Here is a tiny trained network, its code and every weight. The questions are about switching its units off for an input and a class, where a switched-off unit gives its printed mean instead of its output.

import numpy as np


def w(rows, s, z=0):
    codes = np.array(rows[::2]) - 128.0
    scale = np.full(codes.shape[1], s)
    scale[-1] = z or s
    return codes * scale


def f(y):
    return np.maximum(y, 0)


def log_softmax(a):
    a = a - a.max(-1, keepdims=True)
    return a - np.log(np.exp(a).sum(-1, keepdims=True))


def net(x, mask):
    res = np.array(x, float).reshape(1, 6) / 4 @ E
    y = f(res @ A[0][:, :-1].T + A[0][:, -1])
    res = res + np.where(mask, y, B[0][:, -1]) @ B[0][:, :-1]
    return log_softmax(res[-1] @ U[:, :-1].T + U[:, -1])


A, B = {}, {}
E = w([
[248,254,81,168,98,141,80,112,103,66],'x0',
[55,179,85,190,221,161,20,200,89,191],'x1',
[165,100,168,144,120,88,54,127,217,138],'x2',
[143,59,148,225,92,181,151,116,83,213],'x3',
[184,132,27,156,181,130,235,168,102,156],'x4',
[174,149,93,90,122,110,121,217,106,149],'x5',
],0.0089)
A[0] = w([
[113,145,92,95,155,136,181,130,97,98,147],'neuron 1',
[94,111,162,137,112,124,109,161,148,126,177],'neuron 2',
[133,126,95,109,131,48,145,152,197,139,152],'neuron 3',
[114,107,159,139,132,126,147,105,126,159,96],'neuron 4',
[138,81,130,105,107,151,163,87,155,117,156],'neuron 5',
[181,109,124,96,94,94,145,84,113,79,196],'neuron 6',
[132,179,151,109,145,123,118,120,122,103,98],'neuron 7',
[120,174,131,128,111,143,100,135,115,120,38],'neuron 8',
[89,108,60,130,140,120,132,130,99,140,196],'neuron 9',
[111,53,140,156,142,116,162,116,119,132,100],'neuron 10',
[79,90,175,136,111,122,124,135,136,116,130],'neuron 11',
[84,96,111,146,158,156,112,149,82,149,153],'neuron 12',
[164,157,87,246,136,137,142,144,138,137,202],'neuron 13',
[108,166,108,148,133,158,92,195,141,112,155],'neuron 14',
[147,94,98,93,158,125,111,138,162,116,132],'neuron 15',
[101,71,174,137,125,157,202,81,147,147,255],'neuron 16',
],0.014,0.0038)
B[0] = w([
[192,148,136,63,151,123,155,231,127,63,204],'neuron 1',
[148,186,94,129,93,129,94,147,136,133,193],'neuron 2',
[43,73,210,123,152,155,136,167,174,160,197],'neuron 3',
[126,112,116,120,102,163,123,132,139,157,173],'neuron 4',
[59,49,161,146,146,190,95,159,193,148,208],'neuron 5',
[123,153,100,91,158,97,144,202,150,90,227],'neuron 6',
[162,121,120,143,127,147,135,79,66,127,174],'neuron 7',
[107,141,108,162,102,172,183,58,76,156,165],'neuron 8',
[156,158,130,138,153,101,140,200,184,76,205],'neuron 9',
[39,58,145,193,107,170,101,85,170,162,202],'neuron 10',
[97,121,78,209,103,79,74,86,111,149,200],'neuron 11',
[131,150,123,111,95,69,101,158,122,86,220],'neuron 12',
[122,134,1,205,58,89,71,139,148,117,252],'neuron 13',
[95,73,134,156,121,126,97,69,131,149,223],'neuron 14',
[83,88,153,117,159,100,87,146,181,157,167],'neuron 15',
[65,65,130,121,109,186,110,115,158,146,254],'neuron 16',
],0.01,0.013)
U = w([
[211,234,73,138,104,45,126,204,136,62,145],'0',
[155,137,161,116,161,167,151,35,85,193,6],'1',
[76,116,218,43,175,141,182,236,184,107,80],'2',
[1,87,110,180,80,168,56,84,161,235,210],'3',
],0.0082,0.0023)

Each question gives the input, the list of numbers given to net, and the class t.
The units are the neurons (one row each of A and B). Each row of codes is followed by its name. A weight is (code - 128) times the scale printed after its matrix; where a second scale follows, it is the last column's (A, B and U).
mask holds one flag per neuron, in row order. A switched-off neuron (its flag False) gives its mean, the last column of its row in B, instead of its output. The means were averaged over made-up inputs and are rounded, as every weight is.
A unit's drop is (log p(t) with every unit on - log p(t) with that unit switched off) / (log p(t) with every unit on - log p(t) with every unit switched off).
The circuit of an input: a set's keep is (log p(t) with only the set's units on - log p(t) with every unit switched off) / (log p(t) with every unit on - log p(t) with every unit switched off). Starting from the 12 units with the biggest drops (on a tie, the unit counted first), units are removed one at a time, each time the one whose removal leaves the highest keep (on an exact tie, the one counted first), for as long as the keep stays at least 0.8.
circuit, biggest first: the units of the circuit, biggest drop first
k most important neurons: the k neurons with the biggest drops, biggest first
drop of u: that unit's drop, to one decimal
input [-8,1,-2,-4,3,-1], class 2: circuit, biggest first => [neuron 13]
input [7,-7,-5,6,-6,2], class 2: circuit, biggest first => [neuron 6; neuron 13]
input [4,2,0,-6,0,-3], class 0: 3 most important neurons => [neuron 16; neuron 10; neuron 5]
input [8,4,-8,3,-2,-6], class 0: circuit, biggest first => [neuron 16; neuron 10]
input [4,3,4,-4,6,6], class 3: 3 most important neurons => [neuron 14; neuron 3; neuron 6]
input [0,-2,-6,-7,1,7], class 2: 2 most important neurons => [neuron 13; neuron 3]
input [-5,5,-6,-5,-1,6], class 2: 2 most important neurons => [neuron 13; neuron 11]
input [-7,8,4,-3,3,8], class 2: drop of neuron 9 => 0.3
input [-6,8,-4,-2,7,2], class 0: drop of neuron 16 => 0.0
input [4,-1,4,6,2,-1], class 0: drop of neuron 6 => -0.1
input [4,1,-3,-2,-5,1], class 1: drop of neuron 5 => 0.1
